Where the symbols take the items:
J476 ko J655
J476 ra J985
J476 li J71
J476 ze J393
J476 lu J48
J607 ko J44
J607 ra J448
J607 li J960
J607 ze J464
J607 lu J372
J765 ra J632
J765 li J841
J765 ze J225
J765 lu J908
J827 ko J635
J827 ra J784
J827 ze J519
J827 lu J297
J121 ko J632
J121 ra J412
J121 li J778
J121 ze J959
J121 lu J705
J44 ko J985
J44 ra J452
J44 li J607
J44 ze J750
J44 lu J499
J85 ko J778
J85 ra J144
J85 li J392
J85 ze J626
J85 lu J448
J225 ra J247
J225 li J749
J225 ze J64
J225 lu J765
J10 ko J448
J10 ra J658
J10 li J466
J10 ze J392
J10 lu J355
J655 ra J908
J655 li J476
J655 ze J50
J655 lu J620
J959 ko J247
J959 ra J690
J959 li J843
J959 ze J777
J959 lu J121
J750 ko J841
J750 ra J778
J750 li J464
J750 ze J705
J750 lu J44
J843 ko J959
J843 ra J570
J843 li J626
J843 ze J412
J843 lu J778
J48 ko J620
J48 ra J735
J48 li J777
J48 ze J476
J48 lu J247
J908 ko J52
J908 ra J749
J908 li J985
J908 ze J765
J908 lu J393
J778 ko J121
J778 ra J703
J778 li J85
J778 ze J843
J778 lu J452
J658 ko J242
J658 ra J297
J658 li J169
J658 ze J694
J658 lu J927
J626 ko J843
J626 ra J901
J626 li J242
J626 ze J703
J626 lu J85
J690 ko J71
J690 ra J607
J690 li J570
J690 ze J499
J690 lu J412
J50 ra J765
J50 li J393
J50 ze J52
J50 lu J655
J372 ko J499
J372 ra J301
J372 li J697
J372 ze J607
J372 lu J570
J64 ra J48
J64 li J632
J64 ze J696
J64 lu J225
J466 ko J10
J466 ra J169
J466 li J766
J466 ze J927
J466 lu J812
J927 ko J392
J927 ra J595
J927 li J952
J927 ze J658
J927 lu J466
J144 ko J703
J144 ra J635
J144 li J694
J144 ze J901
J144 lu J242
J242 ko J626
J242 ra J761
J242 li J658
J242 ze J144
J242 lu J392
J635 ko J697
J635 ra J812
J635 li J827
J635 ze J322
J635 lu J761
J696 ra J476
J696 li J247
J696 ze J620
J696 lu J64
J749 ko J225
J749 ra J959
J749 li J705
J749 ze J632
J749 lu J841
J52 ra J225
J52 li J908
J52 lu J50
J985 ko J908
J985 ra J705
J985 li J44
J985 ze J841
J985 lu J735
J71 ko J476
J71 ra J44
J71 li J690
J71 ze J735
J71 lu J777
J812 ko J355
J812 ra J952
J812 li J784
J812 ze J466
J812 lu J519
J570 ko J690
J570 ra J960
J570 li J901
J570 ze J372
J570 lu J703
J761 ko J901
J761 ra J519
J761 li J297
J761 ze J635
J761 lu J694
J412 ko J777
J412 ra J372
J412 li J703
J412 ze J690
J412 lu J843
J901 ko J570
J901 ra J322
J901 li J761
J901 ze J697
J901 lu J144
J452 ko J705
J452 ra J626
J452 li J448
J452 ze J778
J452 lu J464
J499 ko J735
J499 ra J464
J499 li J372
J499 ze J44
J499 lu J690
J735 ko J393
J735 ra J750
J735 li J499
J735 ze J985
J735 lu J71
J519 ko J322
J519 ra J766
J519 ze J812
J519 lu J827
J777 ko J48
J777 ra J499
J777 li J412
J777 ze J71
J777 lu J959
J301 ko J464
J301 ra J392
J301 li J355
J301 ze J448
J301 lu J960
J247 ko J696
J247 ra J71
J247 li J959
J247 ze J48
J247 lu J632
J297 ko J761
J297 ze J827
J297 lu J595
J697 ko J372
J697 ra J355
J697 li J635
J697 ze J960
J697 lu J901
J705 ko J749
J705 ra J843
J705 li J452
J705 ze J121
J705 lu J750
J322 ko J960
J322 ra J466
J322 li J519
J322 ze J355
J322 lu J635
J960 ko J607
J960 ra J10
J960 li J322
J960 ze J301
J960 lu J697
J841 ko J765
J841 ra J121
J841 li J750
J841 ze J749
J841 lu J985
J392 ko J85
J392 ra J694
J392 li J927
J392 ze J242
J392 lu J10
J355 ko J301
J355 ra J927
J355 li J812
J355 ze J10
J355 lu J322
J169 ko J658
J169 ze J595
J169 lu J952
J393 ko J50
J393 ra J841
J393 li J735
J393 ze J908
J393 lu J476
J694 ko J144
J694 ra J827
J694 li J595
J694 ze J761
J694 lu J658
J448 ko J452
J448 ra J242
J448 li J10
J448 ze J85
J448 lu J301
J595 ko J694
J595 ze J297
J595 lu J169
J464 ko J750
J464 ra J85
J464 li J301
J464 ze J452
J464 lu J607
J620 ra J393
J620 li J48
J620 ze J655
J620 lu J696
J632 ko J64
J632 ra J777
J632 li J121
J632 ze J247
J632 lu J749
J703 ko J412
J703 ra J697
J703 li J144
J703 ze J570
J703 lu J626
J952 ko J927
J952 ze J169
J952 lu J766
J784 ko J812
J784 ze J766
J766 ko J466
J766 ze J952
J766 lu J784

In the rows, 454 means zero.

The rows follow the links: the fewer symbols apart two items are, the more alike their rows tend to be.

Each row is also shifted at random along 4 hidden directions that mean nothing.

Rows with their items:
[ 410  462  435  400  391  589  426  462  470  408  362  542  389  501  345  409  419  430  469  402  452  522  486  394  473  538  427  452  483  384  516  495  493  494  428  471  482  537  516  487  455  461]
item: J960
[ 485  465  429  417  490  475  437  462  487  433  423  403  477  492  421  511  412  459  398  404  470  519  516  419  449  458  472  440  492  408  532  471  482  511  395  428  503  462  499  401  414  496]
item: J301
[ 413  414  457  441  513  491  461  513  459  401  438  481  404  459  391  445  415  437  376  496  475  522  427  445  438  489  439  469  426  505  472  469  501  479  446  444  467  478  514  401  414  492]
item: J297
[ 630  465  456  459  484  382  498  421  466  459  495  426  509  417  499  501  461  438  457  471  440  414  455  508  454  380  476  447  454  467  390  437  414  466  470  460  462  395  377  456  480  442]
item: J749
[ 329  458  447  520  556  298  408  482  449  542  536  227  551  488  578  535  475  543  359  440  489  453  476  435  398  394  507  440  469  488  548  397  472  417  395  378  430  378  514  305  353  515]
item: J392
[ 810  457  447  459  460  433  485  415  462  443  442  476  461  429  454  494  415  404  467  490  411  468  452  525  419  400  468  411  465  458  384  472  417  521  498  490  494  440  388  457  475  455]
item: J765
[ 274  487  441  444  528  291  555  433  505  469  532  381  572  419  524  499  493  474  402  420  460  382  477  465  484  353  495  515  485  447  446  335  445  412  424  427  437  300  389  374  435  429]
item: J750
[ 623  441  480  437  307  652  355  392  390  438  368  574  354  446  403  437  432  399  616  478  424  453  462  488  472  514  413  357  430  416  372  623  389  520  519  523  493  621  402  681  577  412]
item: J620
[ 671  470  466  385  440  560  384  423  451  421  444  385  512  468  452  565  446  471  501  385  505  455  565  433  529  450  461  399  444  392  459  594  404  530  382  414  528  528  427  590  543  472]
item: J778
[ 200  431  471  501  436  458  411  502  413  492  474  453  404  472  471  372  495  499  454  477  471  438  398  413  440  513  428  482  420  499  488  429  486  365  462  438  384  476  525  435  421  454]
item: J812
[ 439  484  454  409  404  496  464  426  464  443  449  477  486  455  444  445  489  460  513  387  468  407  499  420  527  465  446  475  464  392  451  464  433  438  425  448  456  458  422  539  518  420]
item: J412
[ 554  456  473  531  330  518  359  483  379  538  439  488  374  506  475  299  518  511  552  446  446  425  386  386  430  572  402  462  424  457  504  444  466  332  480  453  353  542  548  496  456  452]
item: J761
[ 200  428  455  427  470  541  383  480  444  427  414  426  416  487  411  496  415  463  416  447  489  519  494  420  455  495  451  417  451  448  516  535  482  504  416  435  496  533  514  467  428  485]
item: J10
[ 515  484  438  377  393  534  518  431  496  392  404  580  442  449  366  407  454  411  501  394  442  445  481  428  525  485  433  497  478  381  437  448  455  465  446  483  472  460  420  524  513  413]
item: J690
[ 639  443  458  500  464  458  379  487  421  497  461  375  446  495  484  454  454  501  438  458  472  487  446  426  411  488  453  426  436  478  514  477  467  437  435  420  436  494  530  412  417  506]
item: J635
[ 523  456  469  409  419  525  456  418  448  415  444  502  457  421  437  484  453  424  518  453  458  422  481  480  509  443  443  432  432  436  381  529  409  490  465  472  487  491  381  582  545  421]
item: J735
[ 359  462  461  412  516  404  486  425  481  431  504  377  544  417  495  563  461  459  431  437  485  412  514  480  505  372  486  451  453  449  415  474  418  488  417  425  495  398  378  486  493  442]
item: J121
[ 568  458  470  484  371  494  404  400  410  488  434  490  421  439  482  442  463  435  559  481  418  418  440  497  441  454  444  395  447  443  388  507  399  462  513  497  451  507  396  561  514  419]
item: J696
[ 458  478  429  378  487  437  560  439  526  385  441  510  499  433  395  475  434  409  417  408  451  457  493  457  503  417  466  503  492  405  438  412  465  494  427  464  494  385  404  433  466  434]
item: J499
[ 477  481  473  422  386  522  388  417  430  472  468  403  504  466  492  487  505  498  550  381  494  387  523  413  536  469  448  435  442  397  458  529  403  436  407  424  457  504  427  601  549  433]
item: J843
[ 478  453  469  473  447  420  446  410  433  475  480  429  478  420  509  497  463  448  495  484  440  408  454  508  450  400  468  414  445  468  387  479  402  467  488  471  463  444  379  508  496  429]
item: J393

From each start, follow one symbol. Which item do you reach?
Answers are names.
new walk
[ 459  457  468  459  540  348  464  418  458  472  537  320  564  410  554  591  465  473  429  473  477  400  497  515  466  339  500  421  443  485  397  473  398  483  437  422  485  383  367  460  478  455]
lu	J985
new walk
[ 471  419  470  457  452  555  365  492  416  440  429  436  400  484  425  464  430  472  448  474  488  508  454  429  442  516  434  413  416  480  487  549  468  480  438  435  467  555  524  490  451  495]
li	J169
new walk
[ 548  455  458  441  457  442  486  419  462  435  461  482  466  416  459  487  446  417  477  479  437  431  455  507  461  409  462  437  451  459  381  471  418  488  484  479  479  435  380  496  495  429]
ra	J71
new walk
[ 517  457  478  495  409  438  407  405  406  506  486  417  470  428  534  481  487  467  539  480  439  387  449  501  450  420  459  402  433  466  385  497  388  440  495  468  443  470  388  547  512  423]
ze	J765
new walk
[ 225  419  458  476  567  378  465  513  460  450  501  372  467  451  474  489  440  481  333  495  487  488  432  452  422  432  471  474  431  528  493  419  498  444  429  413  446  408  507  335  372  497]
ze	J519
new walk
[ 404  421  478  504  519  417  381  502  411  494  516  318  475  468  524  498  470  520  403  488  504  459  441  443  427  453  462  432  404  526  490  483  459  424  424  396  433  467  514  415  417  504]
ze	J812
new walk
[ 406  438  472  521  447  435  388  496  405  517  486  392  433  481  506  406  493  518  454  472  476  441  411  419  422  498  442  456  421  499  500  440  470  376  451  422  391  478  528  422  417  478]
ko	J392
new walk
[ 596  442  479  425  464  503  415  411  433  426  469  416  482  419  479  565  434  437  496  477  470  439  503  511  484  407  465  382  421  461  374  580  383  536  459  455  520  501  373  580  538  449]
lu	J749
new walk
[ 545  462  480  407  425  533  412  414  438  429  464  430  497  436  468  526  471  462  527  422  490  407  522  459  533  441  452  418  425  423  409  565  393  489  424  437  494  505  390  613  562  436]
lu	J750
new walk
[ 385  443  462  507  485  413  378  484  423  514  489  328  473  488  521  477  471  521  420  454  483  462  456  424  418  463  465  432  442  484  524  455  467  419  423  406  428  464  524  398  402  498]
ra	J466
new walk
[ 418  491  443  446  495  328  536  435  496  473  517  401  555  430  513  477  497  474  432  410  457  386  474  455  488  380  484  510  481  434  445  354  442  410  428  431  433  331  400  403  451  430]
ko	J985
new walk
[ 595  496  415  443  398  458  493  459  490  466  405  520  441  499  404  357  460  451  462  381  425  477  452  392  449  503  442  507  513  381  527  363  498  418  438  467  425  433  507  385  417  454]
ko	J778
new walk
[ 503  497  441  433  395  461  467  434  472  472  447  466  488  477  453  410  494  476  502  370  456  415  486  402  500  476  450  493  485  381  490  413  452  410  422  444  431  436  456  479  479  433]
lu	J607
new walk
[ 693  471  437  499  458  345  511  417  467  489  466  466  475  427  492  447  449  422  461  487  391  436  416  519  395  389  475  447  486  463  401  380  430  456  513  491  446  379  395  390  434  440]
ze	J696
new walk
[ 469  445  430  494  516  349  533  516  484  464  466  477  431  465  433  370  444  453  351  483  430  498  376  441  388  465  454  527  469  499  503  313  529  400  466  453  400  369  528  258  337  485]
ko	J10
new walk
[ 509  484  445  422  369  550  402  441  451  458  408  475  446  498  421  423  471  471  522  371  465  453  503  387  498  520  435  452  474  372  508  492  454  445  414  446  456  519  486  530  492  447]
li	J144
new walk
[ 619  457  440  455  393  542  409  476  446  454  389  505  390  508  394  386  438  453  474  423  445  509  450  401  433  539  427  449  469  417  518  470  488  454  446  463  448  525  534  448  435  479]
lu	J392
